Each row is followed by its class.
[ 26 -16 -36 -13 -14 -52 -38 -79 -25 -11  52  75 -12  -6  -4  -2 -30   9
  15  30  -5  48  38 -32  24  47  -1   2  41   4  -1  19   6 -26  32  -6
 -22  16  29] => nov
[ 26 -15 -33  48  14 -37  -9 -74  -8  24  11  17 -36 -20  20   4 -32   3
  -5 -27  16  11 -64  77 -37  29 -21 -23   1  25  10 -22  17  -8 -33 -34
  -9  60 -21] => Vovi
[ -8 -15 -39  15   1 -13  -9  49  14  20   8 -88  -4  -4   8 -17  21 -39
  -5 -19  47 -25 -52  48  -2 -10  32  -4 -17 -28  -9  23  30   3  22  -4
 -68 -10  12] => dile
[-16   3 -12 -13 -70 -46 -28  -8 -34  25  61 -13  -1  29 -10 -20   7  -9
   0 -27  47  12  23  -8 -49 -20 -29 -33  52 -19  14 -33   4  22 -62 -20
 -14 -21   2] => sudaz
[ 33  -5 -45   1  22  23  29 -48 -55 -10  55  -4  -8 -15  47  10  21   2
   9  48  25  31 -61  90  45 -13 -33   3  -3  26  57  15  14   8  12   2
  22  45   2] => dit
[ -8   9 -14 -33 -83 -40 -41 -12  -2  12   5  82  -8 -29 -12 -16 -28   1
  67 -25  78  44  13  -8  -5  41   8  -4  30  18   3  18 -11  10 -56  26
   6  48  -1] => dile
[-14  42  -4 -26 -11  -8 -59  21  24   8  28  -1  12   7 -26   0   0  14
   6   8  49 -10  -1  19  48 -22   1 -20   9 -21 -32  -3  -1 -57  -8  16
 -67 -19   5] => bakop
[  4  60   9  60  -2 -21 -32 -17  -7 -18 -30 -16 -36  12  13  34 -47  58
  -5  39  -7 -13  -3  44  62  35  -7  25 -15  89  17  -7  38 -28  -6  13
 -22 -20 -36] => mufel
[-15  13   7 -20 -36  39 -19  27   0  -8  47 -21  -8 -35 -16 -14  44 -36
  14 -20  14   3  27  37  11 -10 -24 -16  26 -48 -15 -36 -50 -39  19  13
 -44 -24  63] => mufel
[  8  -3  -9  29 -24  16  22   1 -43 -13  65 -73 -13 -36  -7  -9  16 -26
 -38   8  16 -58   5  51  20 -66  -3 -12 -25 -47   6  -2  21 -51  53   6
  -3 -82  13] => dit
[ -2  36 -20  -3  -7 -64 -29  28  11  -6  46  -7  40   4 -25  -9  -6  26
   8  -8  37   3  19  13  45  16 -18  -1  22 -22   1 -17  21  -2  -8 -24
  -8 -31  62] => dile
[-21 -10 -73   5 -48 -36   3 -12  22 -41   2   4  -1 -34  23   7 -18  16
 -29  22  49 -34 -17  30  19  41 -52  17  48  20  -6  43  17 -23  55 -40
 -16  16 -26] => piba
[ 10 -18 -58 -12  24 -31  17  10 -17  -5  62   2 -11  -9 -18 -14 -49 -52
 -63 -29  42   8   8  33  41 -40 -26  -6   7 -17   9 -14  33  -6  27 -22
   3  -8 -11] => Vovi
[-42  19 -10 -28 -40 -23 -23   4  26  -1 -14  25 -57  22  -4 -36 -46  42
 -23  -5  28 -12  18  58  46 -45 -30  23  36  37 -10  -5   1 -25  15 -36
 -21  38   8] => mufel
[  8  27 -13 -40 -18 -17  59  17 -45   8 -59  15 -55  42  -8 -15 -78  -5
 -17 -11  40 -20  44   4   8   3  -3   0  17   6 -12  33 -19   0  90 -13
  -5  68   6] => Sirag
[-14  52 -24  21  30 -32 -22 -42 -15 -55  -1  68   4 -34   3  -4 -51  24
 -11 -24  37   4  20  41  37  15 -44   2  -3  25  11 -29   0  -8  10 -29
  17  40  48] => Vovi
[-10  59 -36 -45  43 -14   8 -26  30 -31 -19  16   5  29   0  24 -24  45
  29 -15  38  23   6  12  54   4 -14   3  25  -1 -14  30  11 -38  29  19
 -12  18  44] => Ruvoz
[-16  14  30   0  61  11  45  11 -14 -44   9 -31  24   8  -8 -25  12 -10
  11 -44  15   1  42  57  35 -41  51   4 -52 -59  32 -35   0 -22  26  34
 -12 -41  34] => dile
[  0  24  10   5   6   2 -12   9  -2 -21 -70  76 -19  14   8 -23 -76  39
 -16  34  44   6  61  15  12   4  -5   8  21 -27 -44   7 -30 -15 -38 -15
  19  99   5] => Rusik
[ 29   2 -14  18  23 -22 -38  10 -23 -37 -12  -6 -11 -32  17 -17  38 -21
  -6 -41  69  -3 -11  31  12  -2  -1  18   7 -63 -28  -6   4  18 -54   7
 -11  31   8] => Rusik
[ 16   9  33  20 -18  26 -21 -60 -17 -31 -65 -24  10  45  27 -18 -37   2
  -7  12   3  12  10  29  85  39   4 -17  14 -38 -34  -6  13 -18  44  -5
  40  26  -2] => bakop
[ 14  15 -41 -29 -38 -62 -35  -3   5  -3  29  28  19  18 -14 -36  16  28
 -18 -13  38  40 -40  29  66   7 -15  15  85 -32 -17 -13   0   3  35 -63
  -9  38  16] => Vovi
[-31  41  -1 -32 -61  -4 -21  46 -12  47  18   0  11 -10 -25  -3 -26 -15
 -22   2  33 -10 -12  20   0   0  27 -12  22 -11  -1 -14 -30 -23  36   8
   9  -5 -28] => piba
[  0  23 -32  13  51  41  14   4   9  26  64 -13 -20   9  -6  -1 -12  -9
 -59  -8  38  -8  -8  -3 -15 -17  -1 -27   4  -9  -6  -7  23 -25   9  -2
 -19 -34  16] => Rusik
[-32 -34  -4  16 -52 -45 -16  10  28 -11 -56 -28 -64  -2   5  -7 -34  15
  28  -4 -26 -51  38  48  24  13  -8  24   0  46 -41  -2 -14 -20  40  -6
 -58  -8  25] => mufel
[  8  33  -9  11   4 -18  12  26 -30 -11  97  23 -10  10 -13  -3 -11 -11
 -47 -38  58  17  20  -5  12 -28 -12 -38 -18  20  49 -27  30 -13 -16   2
 -36 -31   5] => Vovi
[ 17  19 -19 -27 -17 -64 -74  19   9  37  64  26 -79 -24 -10  34 -21 -29
  -6  37 -33 -11 -42  -4  28   7 -11  16  -2  46 -43  34  -5 -16  40 -26
 -29  19  23] => Sirag
[ -6  -5  30   0  17  39  27  54  23   8   8   2  41   2 -16 -11 -34  36
 -36  14  12 -25  71  12 -19   9 -23   9 -11  -3  28 -38   5 -17 -18  24
 -35  25   7] => mufel
[  10  -22  -57   -2  -62 -109  -66    4   -2    7  -10   16   -5  -22
    1    5    2   41   36   40  -23   11   -4   59   55   55   -1   63
   30   48   29   38  -16   18   45  -40  -37  -43   25] => nov
[ 64  10 -30 -13  -4 -55   3  16  20  19  17  37  -6 -11 -11  -3  21  62
  23  29   7  12  -3  23  60  30  -6  30  36  11  36  35   6  -5  47 -31
 -18  15  36] => nov
[-11  43 -39  43 -16  48 -61 -72  26  -8 -23 -26  30  17   4  17  -2   2
  21  15  23  42 -49 -43  17  34 -48 -15  23  33 -14  13  28  12 -39 -11
  32 -27  66] => dile
[  8 -20  -5  -5 -47 -35  -4  26   7 -21 -37  73 -53 -12  10 -23 -46   9
  16   7  23  31  13   4  30 -14  24  17  -9  41  24  41  16  47 -37   7
  73  19 -45] => Rusik
[ 17  10  -4  -7 -42 -38  -2 -12 -26  27  40   7 -19   4 -27   4 -53 -23
 -46  46 -60  11  23   7 -47 -30 -17  -3   3 -31  -3  22  -2 -20  15 -60
  18 -12  51] => Vovi
[-19  24 -60  25   6 -78 -22  -2   9 -41   3  43  11  -9 -23 -31 -42  52
   4 -11   1  13  10  33  65  13 -44 -28  38  42  24 -27   8  10  50 -66
  52 -83  32] => mun
[ 45  13 -11  -4  64  40 -30  -3 -51  44  37 -33 -18  15   2   4 -11 -27
 -76 -25  38  15 -13  37  -5 -15 -54  -9   1 -38   9 -18   1   5 -22 -18
   9   3  -9] => dit
[  8 -14  -5  35  13  19 -51  19  18 -75   2  13  -4  -7  27 -43  37   4
 -24   2   1  16  13  -1  59   1 -13  -7   3 -50 -27  -3  -1   3  26 -39
  11 -22  71] => Rusik
[-49  -9 -22 -28 -33 -19  11   1  12 -49  21  -2  36  -5   8 -18 -14 -11
  13  16  18   5  40  49  12 -20   9 -25  28 -85 -43  16 -19 -45  20  -7
 -12  25  62] => Ruvoz
[-27 -10 -10   7  10  38  12 -41  13  21  -5 -32  32  69 -10 -21  -9  -1
 -29  10  20  12 -30 -51   1 -53  46  -8 -17 -18 -45  -5  47  16 -40   9
  -3  12  43] => piba
[-21   7  11 -54   7 -25 -57   9  87 -32  21  36 -81 -39   9 -29  -2 -11
   8 -48 -14  25 -26  35  37 -14 -37   6   2  -2 -29  21   6  12  23 -49
  10  47  65] => mufel
[ 14   3 -31   8  35  18 -33  13   5  17  -1  26 -15  20 -11 -17 -17  26
  -8   8   2  44 -21  21  35   9 -37 -44  29   7  -5 -16 -29   9  14 -41
  21 -13 -10] => dit
[-44  39 -45 -33  22 -29 -11 -15   3 -16  67 -35  42  19 -10  10 -16  20
  -1 -18  31 -26  17  36  42 -80 -46 -21   5   1  22 -38  32 -64  17  22
 -14 -42  83] => Ruvoz
[ 29 -16 -36  30 -43  15  -2  35 -24  20 -18 -31  26  36  -7 -18 -61 -27
  -1  80  43  11  32  -7  62  -3   9 -17   8 -38 -43  25  21 -21  -9   2
  -6  25  45] => dile
[-34 -18 -52  20  21  54 -11 -13   0   5 -36  40   3  23  -8 -28 -47  16
 -38 -10  35  -4  51  22  45   7 -29  -9   3  53  10 -11  -7  16   1 -14
  17 -53  -6] => bakop
[ 20  23  -2  -5  39  33   9   4 -28  -8  30  23  -8  -9  13  -3  36  16
 -26  35   1  -1 -35  53  -1  -8   3  12   2 -10  31  -4 -32 -43  56  -6
 -49  53 -23] => Sirag
[ 10 -37 -25  -5 -43  27 -21 -20   9 -11  20 -29   4 -19  -4 -34  17 -21
 -17 -21  30   4  10  53 -14  -9 -24 -30   2 -72   8  30   4 -50  28 -19
 -36 -76   3] => bakop
[-60 -44  -4 -26 -36   6  27 -29   4   0  28 -31  21  42   4 -13  17 -24
   3 -18  -8  -9  57  -8   8   7 -16  14  57  -6 -27 -52 -34  44   8 -10
   6 -18  49] => sudaz
[ 29 -18 -38  14  -3 -24 -35  29   2 -10 -10 -53 -17  -3   2 -38  13  12
 -61  -5   0 -36 -23  34  -9 -49 -33  14  21 -50  16  14  31 -32  59 -46
  -7 -50  -9] => Rusik
[  13   -1  -61    9   47 -114   -9   10  -47  -15   31  -18   39  -20
  -15  -20    5    0   15    3   18  -14   -9   63   -1  -17  -13   -7
   15  -47   -6  -30   13   16  -17  -34  -26    5   58] => mun
[ 20   1 -27 -49 -17  -9   1 -28  16  30   5  -4 -44   5  -5 -16  -9  17
  -8 -43  50 -19  11  49 -10 -10 -68  11  73 -26   4  -8 -18 -41  40 -31
 -17  26 -13] => sudaz
[ -2  52  -8  11  19 -37  -4  20  45 -50  -9   7 -39   6  27  23  11  24
  16  14 -13   9 -26  13  67  13  -8 -27  34   5 -30  40  10 -11  28 -34
  30  24  19] => Ruvoz
[ 25  -3  -7  39   0  40  22 -52   5 -15 -33  22 -48  10  13   0  11  18
 -17  14  -6 -29  10 -16  23 -46 -28 -20  69 -11 -39   4   1 -62  -5  -5
  61  49 -28] => Ruvoz
[ 16  11  10  37  -4  -3 -20  15  34 -22 -22  56  10 -17 -11 -16 -26  34
   7  15   0  28 -28  28  74   8  18  -9  -2  19   9 -28  -1 -15  12  -8
  33  26 -39] => Vovi
[-13  -2 -70  42  10 -48  -8 -18   5 -42 -52  32 -53 -24  16 -39   9  25
  -1  -2  20 -11 -27  48 -12   4  -6  -5  58 -17 -40  26 -14  17  12 -77
   8  21  -6] => Rusik
[-10 -12 -15  60 -68  17   1 -42  44 -50 -55 -16  50  -9  10   5 -10  36
  25  10  51  12   3  18  27  92 -20  -5  60  -7  -9   6   1 -33  -7   1
   3 -15 -64] => dile
[ 18  39 -11  20  13  -7 -10 -46   6 -48  23  28 -36  37  36 -15  25  42
  -4  12  26  54 -40  19  28  30 -40 -52  92  -9  14 -10   2 -22  20 -59
   0  44 -73] => sudaz
[ -4 -13 -25 -16  -9  33 -20 -38  45 -21 -24   9  17  10  14  -6 -38  57
   7  45  24  12 -15  36  57  21 -42  11  22   1 -28  22  -7 -44  56 -14
 -22  41  18] => dit
[ 31 -17 -14  32 -32   3 -66 -49  -7   8 -13  77 -33  10  21  -8 -45  48
 -26   9  18  26  -4  -9  29  50  -8   8  -8  57  13  11  24 -26 -10  -4
  12   5 -39] => piba
[ -4  34   5  13  25 -24  14  16 -19  -6  33  31 -27   1 -36  -8 -12  11
 -21 -16 -19   2  43   8 -36 -41 -19 -48   8  -2  29 -28 -28 -29  -3 -28
  10 -76   3] => mun
[  4  -1 -21 -34  12  16   7 -23  27 -25  68  -2  -9  18  17 -11  19   2
 -32  16  47   3   0  33  72 -34 -17   9  -2 -21 -10  42  43 -28   5 -15
 -41   3  41] => bakop
[  5   2  35 -20 -82 -52 -18  56   0 -24  18 -54   4  17  -2   4 -15 -15
 -12  31 -31  28  54  25 -31  22 -48 -14  28 -68  -2  20 -13 -10 -15 -43
 -35 -17  30] => mufel
[-20   3 -23   6 -42  11 -56   8   0  11  41  62 -47 -33  31   2   8  -9
 -26   6  30 -10 -22 -14  25  15  -7  20 -19  84   3  24   6  27 -14  -8
   9  23  30] => piba
[  3  -4  38  39 -36   6 -39  -6  40 -48 -23  26   8 -27   6  -3   3  40
 -26 -10 -15  -5   3  52  42   4 -47  18  14   8  30 -45 -29 -47   8 -24
  18  -2 -47] => Vovi
[-114   -6   20   -4  -18   -5  -32   -4    3  -45   62  -14   59  -15
   -3  -15   -6  -12  -13  -17   -9  -17   47   17  -30  -13   -5  -25
  -28  -18  -15  -52  -30   33  -10  -13   -8  -53   85] => dit
[ 22  -7 -76 -25  27 -22 -33 -24  -8 -45   9  50  51   1  10 -46   6  38
  -8  29  64  12 -24 -38  63  -3 -34  26  50   3  -9  15  49   3  44  -8
 -27  81  51] => mun
[ 55 -39 -71  29  40 -34  -1 -60 -47   5 -21  38 -46  25   9 -23 -42  14
  34  22   1  48   1  67  79  -4  13   5   3   3 -16  -7   7  -2  -6 -10
  34  -8  32] => Rusik
[ 10  37  -2  22  20 -51 -34 -18  24 -29 -28  -9   8   1  31  36 -51  23
  49 -17  50  16  -3  40  29  64 -53 -21 -16  14 -19 -19  12  18 -70   1
   5  48  74] => Rusik
[  6 -34 -26  20  34  -8  -8  50 -14 -20  65 -14   4 -23   0 -29  30 -41
 -19 -38  55 -10  22  65  81 -19   0 -19  -2 -38 -19 -55 -21 -19   6   1
 -38 -40  37] => mun
[ 45   5  16  18  37  -4   3  64  17   4   8 -68  45  -5  -7  -7 -41  -8
 -44  -3  28  -5  34  85  85   5 -13 -10 -26 -75  34 -29   9 -31  50 -14
   4 -30  27] => nov
[ 15  28 -25 -13   4  -7  61 -22 -15 -25  15  33 -24 -37 -22 -13  13  -8
   7  16   8  -4  23  47  11 -57 -30  -3  74 -68 -12 -10 -39 -29   7 -29
  85  18  11] => Rusik
[  9   6   2   2   9  33 -27   3  -5 -20  -9 -80  -7  13  30  -9 -14 -86
 -17 -50  47  30   2  20  29  13 -44 -64  -2 -72 -10  -6 -12   3  47 -21
 -13  23  85] => nov
[-13   5 -35 -30 -12 -20 -17 -27  23   7  22  81  10 -24  -5  -1 -67   8
   5   1  13  39  15  34  33  76 -16  18  12  23 -18   3 -25  13  38 -32
   6  51  73] => Vovi
[ 28 -30 -37   7  38  81 -31  42 -46  24 -30   4   0  40   8 -24 -14 -15
 -17  26  22  -9  27 -36  29 -49 -28 -24 -56  58  46   3  24  10   2  45
 -29 -13  28] => bakop
[ 24 -43  -7 -18  50 -15   3   5  10 -62   7 -17 -10  11  25  -3  12 -40
  22 -36  31  22  34 -19  34   6 -30 -34  -2 -38   7  -2  -1 -15  41  22
 -74  44  30] => nov
[ 26  19   2 -35 -25   0 -42  46   8  17  16 -50   1 -31  -5  18  26 -52
   1  -3  20 -32 -29  -9 -20 -41 -69 -24  10 -58 -20  -4 -18 -36   2   1
  -8  48  54] => piba
[  7   1 -42  48  13 -38 -43   6  18 -22  -2  17   7  -3   9   0   8  42
   0   2  59   2 -38  40  61  21 -37 -15  52  41  -7 -37  -1 -22 -33 -15
 -35  12 -59] => mun
[ 12  33  10 -30  57  -5  -1  39  34   5   1 -49 -22  27  -5  -5  -9   3
   1 -20 -21 -19   0  51  99 -69  14  -7 -25 -50 -30  -7  11 -52  71   3
  21 -13  93] => Ruvoz
[-15  22   4  -7 -31 -41 -12 -45  24  14 -39 -10 -42 -14 -12   5   4  11
  24 -68  13 -49 -45  21 -18  22 -38  -4  54  18 -36 -34 -30  -2  36 -26
  14  48  -2] => Sirag
[ 32  38  31  31 -41 -28   3 -23  16  21 -22 -69   4  10   1  14  12  41
   1  -8  -2 -50 -31  31 -20  -5 -29 -12  -4 -35  -9 -10  20 -38  -6 -31
  11   1  60] => piba
[-27 -47 -16  23 -23  -8  35  17 -19 -11  55  -9  45 -11  10 -10 -13 -25
 -41  32  40 -34  53  19  -4  25  17   7  13 -20 -30 -14  -2   2 -18   2
 -44  16  22] => mun
[ 20  54  15   4 -15 -15 -67  14  15   3 -67  49 -35 -25 -10  17 -54  49
  68  26 -13  16   6  17  41  37 -16  16 -29  76  12   3  -5 -11 -10  33
   0  28  28] => mufel
[ 68  17 -25   8  44 -11 -11 -16  -6  -6 -55  29 -31 -39   3 -15 -24  19
 -20  14  12 -19  25  76  74   9 -61  31  49 -49  -7   2 -34 -39  69 -60
  39  76  35] => nov
